Here is a tiny trained network, its code and every weight. The questions are about switching its units off for an input and a class, where a switched-off unit gives its printed mean instead of its output.

import numpy as np


def w(rows, s, z=0):
    codes = np.array(rows[::2]) - 128.0
    scale = np.full(codes.shape[1], s)
    scale[-1] = z or s
    return codes * scale


def f(y):
    return y / 2 * (1 + np.tanh(0.7978845608 * (y + 0.044715 * y**3)))


def log_softmax(a):
    a = a - a.max(-1, keepdims=True)
    return a - np.log(np.exp(a).sum(-1, keepdims=True))


def net(x, mask):
    res = np.array(x, float).reshape(1, 6) / 4 @ E
    y = f(res @ A[0][:, :-1].T + A[0][:, -1])
    res = res + np.where(mask, y, B[0][:, -1]) @ B[0][:, :-1]
    return log_softmax(res[-1] @ U[:, :-1].T + U[:, -1])


A, B = {}, {}
E = w([
[209,254,174,42,111,174,129],'x0',
[170,126,46,141,76,185,195],'x1',
[240,103,110,125,106,53,87],'x2',
[130,124,126,125,130,127,126],'x3',
[130,123,133,124,139,124,139],'x4',
[69,144,79,83,95,36,162],'x5',
],0.0091)
A[0] = w([
[254,95,102,167,108,38,85,40],'neuron 1',
[84,117,248,110,173,67,42,28],'neuron 2',
[48,155,146,174,154,175,180,47],'neuron 3',
[185,115,175,215,176,206,102,108],'neuron 4',
[83,175,138,110,120,163,142,14],'neuron 5',
[85,49,99,235,145,102,123,32],'neuron 6',
[157,110,66,142,68,178,178,1],'neuron 7',
],0.0095,0.0076)
B[0] = w([
[47,100,207,132,91,181,181,250],'neuron 1',
[163,139,59,208,131,170,231,230],'neuron 2',
[86,91,202,149,80,148,141,192],'neuron 3',
[67,154,77,67,115,46,157,254],'neuron 4',
[117,146,189,116,114,129,182,138],'neuron 5',
[211,251,165,54,115,133,94,242],'neuron 6',
[171,145,119,246,165,107,198,163],'neuron 7',
],0.012,0.0068)
U = w([
[207,223,188,89,114,156,116,78],'0',
[77,81,217,145,93,174,156,73],'1',
[166,122,68,236,143,152,172,98],'2',
[123,104,108,124,124,134,109,250],'3',
[119,103,111,121,128,135,110,241],'4',
[64,135,57,80,93,10,160,83],'5',
[142,28,81,125,143,139,38,109],'6',
[165,42,127,140,183,138,59,80],'7',
],0.013,0.019)

Each question gives the input, the list of numbers given to net, and the class t.
The units are the neurons (one row each of A and B). Each row of codes is followed by its name. A weight is (code - 128) times the scale printed after its matrix; where a second scale follows, it is the last column's (A, B and U).
mask holds one flag per neuron, in row order. A switched-off neuron (its flag False) gives its mean, the last column of its row in B, instead of its output. The means were averaged over made-up inputs and are rounded, as every weight is.
A unit's drop is (log p(t) with every unit on - log p(t) with that unit switched off) / (log p(t) with every unit on - log p(t) with every unit switched off).
The circuit of an input: a set's keep is (log p(t) with only the set's units on - log p(t) with every unit switched off) / (log p(t) with every unit on - log p(t) with every unit switched off). Starting from all 7 units, units are removed one at a time, each time the one whose removal leaves the highest keep (on an exact tie, the one counted first), for as long as the keep stays at least 0.8.
units of the circuit, in order: the units of the circuit, biggest drop first
most important unit: the unit with the biggest drop
top k neurons: the k neurons with the biggest drops, biggest first
drop when u is switched off: that unit's drop, to one decimal
input [5,0,7,8,-4,-5], class 3: most important unit : neuron 6
input [2,6,1,4,1,-4], class 2: top 3 neurons : [neuron 7; neuron 6; neuron 1]
input [-3,6,7,-1,5,3], class 1: top 3 neurons : [neuron 1; neuron 2; neuron 4]
input [-7,3,-6,1,1,1], class 0: top 2 neurons : [neuron 6; neuron 1]
input [-5,-2,2,1,-4,3], class 0: units of the circuit, in order : [neuron 6; neuron 4]
input [6,-8,-5,-1,0,-6], class 2: top 2 neurons : [neuron 2; neuron 6]
input [-5,-4,6,3,-4,2], class 1: top 2 neurons : [neuron 1; neuron 4]
input [2,-2,-3,-4,-7,7], class 4: top 2 neurons : [neuron 4; neuron 6]
input [3,-1,4,5,4,-7], class 5: top 2 neurons : [neuron 4; neuron 6]
input [1,-8,-2,2,3,8], class 2: top 2 neurons : [neuron 2; neuron 4]
input [-8,3,4,6,-6,5], class 0: top 2 neurons : [neuron 6; neuron 4]
input [2,7,6,7,0,7], class 2: top 2 neurons : [neuron 7; neuron 4]
input [6,1,7,-3,0,-2], class 1: units of the circuit, in order : [neuron 1; neuron 6]
input [-4,0,-5,-7,-4,5], class 3: most important unit : neuron 4
input [-3,8,5,-8,1,6], class 2: top 2 neurons : [neuron 7; neuron 4]
input [4,-3,-8,-6,1,1], class 1: top 2 neurons : [neuron 3; neuron 6]
input [-3,7,7,-4,-2,3], class 1: top 2 neurons : [neuron 1; neuron 2]
input [7,-3,-8,-8,5,4], class 1: top 3 neurons : [neuron 6; neuron 3; neuron 5]
input [6,-6,4,-8,-5,-7], class 3: drop when neuron 4 is switched off : 0.2
input [-8,-2,4,-7,-5,-1], class 0: most important unit : neuron 6
input [-1,-7,4,-4,-3,6], class 2: drop when neuron 4 is switched off : 0.2
input [-6,2,1,0,4,-8], class 5: drop when neuron 4 is switched off : 1.2
input [1,4,8,-8,-5,-1], class 1: drop when neuron 1 is switched off : 0.8
